Each row comes from the steps of one walk. Every step used is in the known rows, and no mark comes twice. Write the walk behind each row, first mark first.
Known rows
H, S, U, C, D, J, N: [ 156 -145  -34  202  -38  119  102   15  192  103 -108 -114  141  126
   85   77   20  -45  100  140  -36   54 -115  -75 -129   -3 -130 -135
   25   23   14  -39  165 -109  -72  -43  -54  329   93  198   44    1
 -140   42 -143 -130  -39  232  -16 -131  -20  -91   19   70  -30]
D, V, S, U: [ 190   15   69  -68   78 -206  106   72  -25 -159 -113 -143  269 -281
  -46 -152  171   30 -120  -18  148  141  101  126  -86 -111  -78  -22
   65 -105  287 -151  -25   -7  130   74    9 -192 -159  167   38   28
   12 -201   63   13  -48  132  -83  -51   24  -14 -122   -5  -99]
Y, S, A, U, C, J, N, D, H: [-263  -78 -338   61   66   55  218  364   11   88  -81  124 -281  159
  129  104 -171   14   -6 -229  -34 -219   13   62  126  174  125  170
  265   23  107  192  163   -6  -51    4  -12   -2  139 -133    0  -68
   -9  -26   27  -46 -166  -55  -86  -33   93   95   34  -67  130]
U, A, V, S, Y, P, D: [ -13   29  120 -225   11 -126   90 -213 -131 -108    7  -19    3  -10
    5  219   11 -125  159   46   77  -21  100  -29  117   28  197  -84
   18  -42   37  -32 -151  -10  150  -14   12   20  -39   67  -56   94
 -130  112  -77  -23  277 -205   42  -63 -157   76  209  -96   71]
A, V, S, Y, P, J, N, D, H: [  -8 -153   84 -215  -12  -65  130  -17    4  -56   45 -152   32 -167
   53  139  -43   21   58  -48   64  -56   44   89  261  196  224  -29
   80  117 -150  251  -33   78  304   45    8 -183  160   16   98  189
    9  -13 -217 -126  -31  -99 -196  -23  -93   15  299   14  138]
Y, A, C, J, P, D, V, S: [-121 -105    8  -88  -33  181 -244  -81 -427 -179  -29  327  -19  216
 -111  204   64   13   57  -71  -49   -5   15   85 -138 -153  -73 -109
   59  -24 -133  299  -43   44    9 -209   58  -17   42 -584 -150   64
  166   18  -91    0   13 -186  -50  270   95  -15  332   41   24]
D, J, N, Y, V, S, U, A, C, H: [  -5   78    3   19   54   28 -200  -71  367 -243   54  -52  -45 -199
   62  174  -75   15  121   10  -36   19 -284 -133  -79  116  130 -214
  -87  151   26   63  175  123 -105  159 -169 -376 -128  642  306 -136
  -48  -61 -111  278 -116  118  166  183  -30  110  161  239 -139]
P, D, J, V: [ -20   24    8   72   -3 -146  106 -248   84   -2  140   17   92    9
   26   46  118   39  -42  146  174  -62 -101   31   -3    5  -94  235
 -105  -32   37   29  -44  -29  -64  -75   -1   72  -44 -119 -204   32
  -97   97 -136 -135  -10  121  149  -36  -46  -68  144  -17  -54]
U, S, Y, P, D, J, V: [ 215  -89  238 -153  -43   23  132 -216  157  -73   63   -9   76  -75
   99   24   65  -18  120   54   61  -90  -44   70  -53  -42   92   51
  -78   22 -135 -212   19   55   88  -50  -83  258  117 -283  -39  158
 -121   72 -158 -214   67  -53  103 -192 -167  -38  212   45   48]
U, S, A, C, D: [-118  -72  -40  132  -15   96  -30  136  107   82 -148  -19  -47  242
  -23   46  125   63  -61  111  -41   97  106  106  -48   18  -35   62
  -15 -148  -78 -236 -125    4 -100 -136 -100  280  116  -88   81  107
  -77  -25   62  -28  -98 -115   -6   36    0   32 -141  -68   40]
N, Y, S, U: [ 201  102   92   40 -111  -21  133  -82   50  -88 -205 -251   51  -76
   93 -123   59   49  -43   58  194 -144   17    8  -63   92 -106    9
  -45 -185  327 -166   15  186 -141  180   -9  -76  -17  203   67 -148
  -57 -141   15  166 -242  253   82  -96  -81  -13 -112   36  -10]
V, S, A, C, D, H: [-265 -195  -69   52  109 -122 -100  290  175   76 -131 -127 -127  317
  -22  -23   53   86 -108  146   21  230  161  211  126   59  101  -49
  163  -77  -19  -36 -113    9  -18    1   43   56   41   16  229  141
   37    1   63    8  -80  -75 -160  138  -26   69   -4  -74  -20]
D, H, S, A, U, C: [  54  -28 -191  150   93   39   60  320  105   39   41 -120 -212  245
   72 -166 -164   30  -32 -140  -30  -76    3   -9  117   91  -27  -65
  116  114   31  -59   29 -146   21  228  -74  118  224  -83   49   24
   20    6  207  -50 -104  -44 -224 -145   -3   72 -333 -100   65]
H, C, U, A, S: [  -5  350 -103  222   24  201  -36   -7   21  158   37   -8  -51   85
  -76   54  -30 -124  -55  -60  -14   -5 -153 -186  -46  -49  -72  234
  -57   -6 -108  -87 -201   -7 -101   59  -43    4  -80  301 -253 -117
  -89  -61  105  173  207  144   -6  -23   66  -27 -437 -303   -7]
V, S, Y, A, U, C, J, N: [  49   56   -8 -164 -115 -147  205   71  -28   78 -133  118   14  -50
  -18   30 -118 -159  123 -308    1 -175   64 -159  -65   75   77 -140
   -3  101  -93  105  256   90  -69  -78  112  -58  -83  100   -6 -239
  -17   68   -2  152   90   42  -13   16   12   16  -69   16   98]
S, C, D, J, P: [ -89  -56   91   72 -268   99 -228  -89 -120  124  -80  -79  -38  293
  -35  -42 -110  138   31  227 -140   62   82  110 -168 -107 -194    5
 -113  -75   12   38  -82 -105   20 -101   26  127  315   36  -29   48
  -24  122  -26 -228  -40  -20  183 -120   21 -157  101  -65   68]
Y, A, S, U, C, H: [  57  253  -17   44  -33  133  123   88  112   26  -77  164 -145  131
    8   -9  -85 -159   18 -290 -158  -52   36   53  -89 -116  -45 -101
    2  132  109 -101   30  -86 -274  210  -74   32 -120  305  -55   -1
   27  -13   50  120  100  154  165  -42   81   52 -240 -214 -109]
U, S, Y, V: [ 297   52  232   10   30  -62   17  -28   29  -84   14 -132  189 -399
   30 -186   76   67  -50  -66   41   44   -8  -27  -28  142  -43  125
  -85  -30  -56 -228  108   24   61  -29  -68  -97 -163   75   51  -92
  -78 -105  117   45   12   76  -48 -191 -111 -127 -168   15  -38]
H, C, D, V, S, A, U: [-121 -116 -279  120  129  -84  182  185   45   69  130   66   47  -55
  -72    2   45   55   35  127   12   98   61   84   95  -30   63   74
  190  -20  113 -117  -29 -147  -41  -17   72    7  -43 -126   60  -16
  -12 -127  113  -94  -19 -148 -124   77    5  115 -127 -131   18]
J, V, S, Y, A, U, C, D, H: [-121 -153 -191 -132  223 -269  185  141  278   17  172  218  -47 -130
   66 -127 -101 -193   27 -109 -103   93  121  -17  160 -112   83 -168
  250  256   34  -45  323 -229 -195  154  127  150 -323  -27  172 -114
   82  259   75  -88   -5  -96   34  -28  -78  114   48  -67   87]
J, V, S, C, U: [ -58  106   -8   -5  116 -291   40   30  132  149   49  -59  218 -109
   -8 -295  203   25 -125   32   63  108  156  113 -229 -102  -47  253
 -142  -25   45 -247 -142 -317  166  -65  -26 -107 -206  155 -207   31
   -7  -83  150  101  213  -56   16  -36   72    0 -286   -7  -79]
V, S, Y, A: [ 158  -36  256 -123 -185 -231   43  -21   37  -55 -281  -67   53  -41
 -131  -93   33 -137  -36 -107  161  -21  168   15  -49  102   61  -54
  -36 -101   48  -35   40  178    9   32   78   -9 -187  154   84  -81
  -76  -69   70  209   57  182    4  -16 -146   43 -164  -77  -24]
N, P, D, H, S: [ 244 -209  102   93   69  239  -95   37 -135  -31  -90 -260  -72  268
   41 -104  -70   25 -158  130   64  -24  -54  139  122   50 -140  -70
   32  -17 -194  264  -91 -116  152    5  -40   11   66 -213  147  156
   83  -75  -92 -107 -164   67  -57  -92  -31 -108  136  -38   62]
V, S, Y, P, D, H, C, U: [ 108  -83  132  -45  190  103   72   77  228  110  -13 -103  -76   63
  106 -109 -137   -2  123   67  155   57   29   91  168  -77  259  103
  161   38    8 -169  -85 -129  212  -51  328   50   26   18  135  120
  159    7  -40   81  215  -29 -260 -109  -60   13  116 -230  -45]
D, V, S, A, C, J, P: [-150   -7  -16  -85  -67   -4 -324   73 -317  -52  -51   71  -59  125
 -112   47   93  160  -28  -32  -49   16   54   99 -135  -27  -21  -72
  -37 -143   -3   81 -163  154  114 -135  -82 -146  286 -327 -164  129
  123 -160   82   15  -36 -222  -91  223   93  -17   51   78   -9]
A, U, C, J: [ -42  232  -72  -16 -129  -93   59   28 -176  143   64  -16  -51   59
   91 -119 -104   25   17 -140  -31 -125  -56  -93   90  -71 -159  -74
 -105    1   22  -33  -30   -6 -187  -19  111  -84  112   -8 -198 -241
   93  176  103   -8   88   42   -1 -102  207 -172 -135 -129   -1]
H, C, D, J: [ -52  -91   86  212 -177   46  -43 -114   93  184   21  -92   -6   77
  -22   25  -43   87   40  254   57  110 -169   11  113   36 -118   46
  -73  -94  -77  -16  -41   34 -221  -82  119  159   90   82   57  -98
  -65  144  -16  -82   89  204   52  -44   44 -153   29 -133  -93]
U, C, J, P, V: [ -16  215  -56   30  -85   95 -204 -222 -458   69  143  279  -83 -136
   94  -50   52  158  -66  -51 -148  -86  -36 -177   34  -31 -224   96
 -194   49   67  146 -118  -95  -29 -137    5   36  201 -167 -174 -142
  152  185   19 -157  113  -36   18  -54  232 -218    1   50  -26]
Y, V, S, A: [  23  -28   -4    8   51 -241  -28   65    3  -29  -21  -68   26  -63
  -12  -91  208   78   -2   41   95   28   86   83   -7  210  100  179
  -47  -54  101  -96 -151   26  111   -9 -113 -172 -156    9  -51   -5
 -137 -272  139  130   93   43 -118   73  -69   38 -209  -59 -132]
U, A, C, S, Y: [ -96  163  156   -9   -4  -58 -178  136  -24   -3 -124 -225  102   28
 -124  -22 -131  -94  -71  -61    3  131   38 -161  -42   45  -15   15
  -24 -198  -33 -106    0  139 -103    0   34   47   80  268  -22    5
   52 -121  158  259   56  -30   57    6   15  -30 -166  -79   62]
H, S, A, C: [   2   34   34  221  -66   45 -154   77    7   83  -77 -236  -69  318
 -104  -32   79   73  -21  -12  111  -13  -28   28 -120  180  -66   24
 -141 -129  -68  -47 -190   72   50  -58 -165  119  214  -74  -97  157
  -59 -146  162  179  -88  -51 -104   40  -15   46 -329  -48  -51]
J, D, V, S, Y, A, U, C, H: [  88  -84  -83 -145   97 -118  215  196  100 -187  125  287  -21 -186
 -110 -106 -214 -229  -61 -119 -142   27  150 -106   84 -144  109 -167
  251  128   48   61  367 -176 -109  146  144  -65 -228 -164   60  -13
  131   -4  104  -44   15   -9   66  -80    1   96   32  -12  -38]
S, U, A, C, J, N: [ -99  343  -13  -42    6   88  -83 -101  -95   67 -171   18  -30  -35
  -49  207  -66  -55   33 -193  -55  -87 -141 -102 -180  -33  -66   71
 -189  -44   59   97   26  188  -29 -136  -33 -151  -24  550  -65  -89
  -41  122  -23  201 -136   52  169  102   80   -3  -85  -64  -26]
C, J, P, V, S, Y, A, U: [  70  181  -61 -173 -183   39   -3 -197 -355  -61    2  115  -53  -64
   -4   -1  -12  -82   43 -235 -139 -230   38  -88 -118 -109   70  -85
  -60  193   61  104   33   71   68   12  142 -106  -58 -124  -75 -221
   99  169   48  -24 -132    8  -90  -22  -69   45  -46   79  118]
P, V, S, A: [  -7   61  -69   64   -4 -196   89  -24  -71  -15  -48    8   23  -80
  -25  -69  288   96 -164   26  121    0  170   26   18  170   72  252
  -85  -59  192  -76 -233    1  166    6  -69  -25  -66   28   30    6
  -95 -146   82  -20   16   40 -119   26  -30   94 -287   59  -70]
D, H, C, J, N, V, S, U: [  93    9   13   39  214  166  122  220  -20   96  -25  -57   16 -369
  113  -79   47  123 -112  -90   91  112 -162  153   79   68  -39   38
  104   85 -150  100   96  159  192   60   57 -341 -232  296  139 -141
  -74   60  -41  175   -5  105 -242   49   94  -39  -59   65  -86]
P, D, V, S, Y, A, C, J: [-102  -48  167  -83  -54  -53  -26  -50 -152 -130  -35  223   97   25
 -134  106   20  -48   52 -171   69   19   61   51  -14  -26   42  -72
   46 -146  -58   65  141  169  -19 -152  218  -43 -170 -286  -74  -13
  157   41  -83   36  -11 -166    3  178  -57   18  241   87  -64]
U, C, J, N, P, D, V, S: [  64 -207  -13  -89  109   41   15   14 -300  -27   -9  215  125 -118
   17   72   64   51  -53   54   46    9   36  -47   63   45 -135  -35
   18  -84 -167  365   46 -100  107 -308  -31 -126    7 -322   10   29
  113 -206 -249 -145  152 -142  120  133  232 -180  391  166   44]
S, U, C, J: [  17  236   81  -29 -122  -61   37  -19  -81  128 -109    0   -9  -26
   95 -126  -29    8   20 -134  -36  -78  -41    1   29  -96 -161  -31
 -120 -121  241 -225  -15   63 -137  -21  104    0   33  251 -162 -137
   83  144   66   38   65   86   52 -115  159 -135 -101 -109 -148]
D, J, N, Y: [ 196   34  105   44 -212  -83   49 -211  112  -10  -61 -155  102 -112
   34   38  -15  180  -33  133  236 -162  -88 -152  -54  225 -128   24
 -229  -84  -63  238  101  216  -57    3  -48 -139  172  256   91 -173
  -98 -121 -234   -8 -238  272  111    4  -50 -193   30  134   60]
D, J, V, S, Y, P, C: [  44   10  281 -136 -104 -225 -153 -179  165   63  163 -206  126 -111
  -11 -155  -53  103   85   66  100   -5   16    0   -1  -55  113  -31
 -143   44 -128  -85  -80   98   73  -11  -88  -21  -11 -157    5   87
  -20  -15  -19   74  190  -40   81  -92  -64  -43  101  198   24]
D, J, V, S, Y, P, C, U: [  46  105  154 -119  -26 -148 -146 -206  293  130  180 -161  137  -77
   74 -189  -59   48  106   66   98  -41   10  -82  -83 -253  165   67
 -159   63  -17 -230 -111  -45   96   -9   53   -1  -96  -45 -135   35
   68  -40  -37   91  192   56   43 -107  -50  -46   25  147    0]
C, D, V, S, A: [ -66 -182  -90  -31   52 -265   69  119  -18  -33 -110  134  137  -30
  -74   -8  221   64 -125  219   30  136  262  155   35   -3   52   71
  107 -203  172  -69  -78  -43   28  -13    1   32 -104  -67   19   47
  -61 -216  -28 -192  -19    5  -37  111 -120   19  -46  -43  -54]

Write each row's walk
[ 135 -110   43   20   60  248   -4 -164 -220 -110   62   49  -96  128
   -5  143 -150  -27   59  -97  -41 -128    3   42  -23   38  -12  -82
  113  130  -76  221  166 -193  116   59   61  158   38 -252  -62  145
   50  201  -42 -131 -163 -125 -152  -90 -253   34  213   -2  158]
J, P, D, H, S, Y, A, V
[ -69 -101    9  -86 -111  165 -241 -157 -347 -244   40  342  -20  158
  -40  178   34   80   73    9  -12 -123  -16    1  -61  -61 -103 -227
   31  -71 -131  292   32  142  -71 -111   60  -64   87 -562  -61  -59
  223  -13 -210   10 -173 -263  -19  321   34  -26  418  170   58]
N, Y, A, C, J, P, D, V, S
[-190 -139 -103  215  -27  -19 -137  -74  211  132  153  -70  -20  307
  -29   82  162   29   54  202  -39   57 -152   59 -119   52  -31  -19
 -116  -36 -138  -80  -52  -10 -126  -42 -191  322  102 -208 -163  152
 -115   51   15 -107 -128  -54   56  105 -114   51  -44   89  -74]
H, S, A, C, D, J, V
[-166 -106 -333   95   57 -208  153  337   86 -109  133   97  -34  -26
  -12  -49   16  -31  -10 -114  116    1  104    5  159  -17   28    3
  295  -55  337  -84  -37 -146   71    8  -45   12   28 -212  -39   22
   47 -233  111  -46  -51 -296  -88  -50  197  167  -81 -118   32]
N, D, V, S, A, U, C
[  37  273   60  -25   52  225 -168 -188  -97  -13  132  -14  -63   -1
   52   94 -199   24  109  -60 -257 -100  -87   42  -19 -227   79 -170
 -160  160   -3  -57 -170 -267  -23  209 -211  -72  -79  288  -10  101
    0  162   68  101  170  -67   75 -101  -54   91  -58   36  -37]
Y, P, C, H, S, U, A, V
[-128  -41 -213   41  385  148  -46  236  141  -79  -52   18  -52 -156
   68  125   39  -65 -128   51    6  309  -17   -7   44 -100  -32  -90
  234  127   -2  174   79   42  127   99  -37 -145 -345  490  301  -55
 -144  120 -119  116 -179   16   21  116   29  106   30    7   53]
J, N, V, S, U, A, C, D, H
[  40   31  283 -229  -50 -214  -26 -144  -64  205  106  -11   61 -271
    2 -121   88   14  149   -9   11  -19 -100  118   46   89  149  -37
 -161   -9 -229 -116  -81  146   28 -129   -9  -66    0  -92 -105    7
   17   59   76  128  365 -142  -47   30  -21  -66   27  -40 -138]
H, C, J, V, S, Y, P
[ 107  141 -150   23  159  319  195  -20 -278   66  109  132  114  -40
   64  137  -13   -1   36 -155 -103  -99  -58  -38  -93 -107 -220   32
   39   11  -36  219   99  -78   50 -196  -63 -105    4 -128 -217   99
  120 -230 -289 -232 -126 -184  216   19  214 -176  237   44   91]
A, S, U, C, J, N, P, D, V
[-136  -36 -232   17  -14 -288  129  108  289   22  177  -55  -93   91
   49  -74   54  -46   67  -46   83  -55  -46  -68   17   26   50  -27
   18  103  118 -210  -32  -33  -73  121 -148   86  109 -134 -125   -9
 -123   -7  148  -17  100  -64   39  -19   79  149 -153   52   20]
D, J, V, S, A, U, C
[-115  -42 -205  133   88  446 -137 -277  -38  -52  -24  -51 -145  -20
   44  297  -19  -91   75   61  -99   62 -204 -241 -152  -67  -81   30
  -94  106  129  275   55    4  -60  -62 -149  101  -59  238  275   -7
  -98   33 -117 -104 -284  150  481   49  114   67  199  227  124]
Y, S, U, A, C, D, J, N, P, V
[  57 -144  170  -33  -26  271  108  194  -19   23  -37   42  -17   63
 -145  -92 -287 -152 -109    5 -226  -26  -10  -55  237  125   68  201
  155   -6 -345   76  247  184 -108  197  253  180   53 -322    2   82
  123  -12   68   -8  -99  147 -219   19 -136   10  -31  -88   39]
P, J, D, H, C, S, Y, A
[ -26    3  122   58 -184   43 -240  -48 -104  -72    5  -25  -54   30
  -25 -124   14  193 -133   79 -146   92   68  139 -145   -9   -6    6
 -148  109   -5   51 -158 -203  170   55  -89 -166  236  107  164   80
   42   62   58 -120  163   21   37  -78   81  -10   15  222  -67]
D, J, P, V, S, C, H
[ -66 -185 -244  -48   94 -117  135  119  -67 -107  100  325   79  -53
   -7  -11   17 -117   59  -42  -70  137  151  -69   59 -204  -82 -206
  208  119   67   77  141 -251 -197   61   80  121 -224 -267   71 -164
   61   18   33 -150   86  -26   26   57  110   17   -6  -84   58]
Y, A, U, C, D, V, S
[ -96   80 -133   93  -61  250  -30 -157   96 -107 -194   48  -50   97
   12  297  -34  -99   43  172  -75 -153  -85 -247   14  133  -57   43
  -62  -79   79   81   60  297 -250  129  -63   61   73  303  146 -142
 -121   49 -237   94 -338  184  264  202 -152  129  101  104  132]
P, J, N, Y, S, U, A, C, D
[ 245  -39  100   98  175  252  163  209  274   86   -1 -109   11 -174
   -2 -233 -181  -45 -208   57  -40   83  -61  -42   99  -54   34  251
  185  -20 -190 -265  229  -94   94    7  217  138  -71  -33   88   56
   78   71  146  -17  -81   97 -270 -280  -47  -67 -148  -87   -5]
J, D, H, C, U, S, Y
[ 118  -45  189 -272 -153  -59  152 -182 -174  -37   93 -214   90    1
  -45   25   37  -97   51  168  -51  -54   80  -43  182   70  129  -65
  -61   -3 -221    5 -132  179  175   60   55  -44  146 -325 -220  201
  -66   47  -66 -150  101  -22 -129  -82 -138  -59  152   24   41]
A, V, S, Y, P, J, D
[ -64  -25 -133  150  -51  269 -188 -189  -31  -72   18   92  -99  -36
   -2  192   31  -78   69  197 -187  110 -214 -113    6 -148   -1  -21
   83  119  201  -93 -103  -37   -7   43   -9  222   13  215  187  -80
  -97  241    6 -105   37   60   12  -26   16  140   88   34  -22]
H, C, D, J, P, V, S, U, A
[-232  -40   10   26  -23 -242 -148   52  371    4   57  -66 -136  132
  -59    6  104   52  -58   58   62   69  -69  163  -61   75  171  -29
 -130    4  -26 -111 -124   44 -110   60 -188  -99   87   95   13  176
  -38  -32   97  144  110   21  119  181    5  155  -18  113 -182]
D, J, V, S, A, C, H
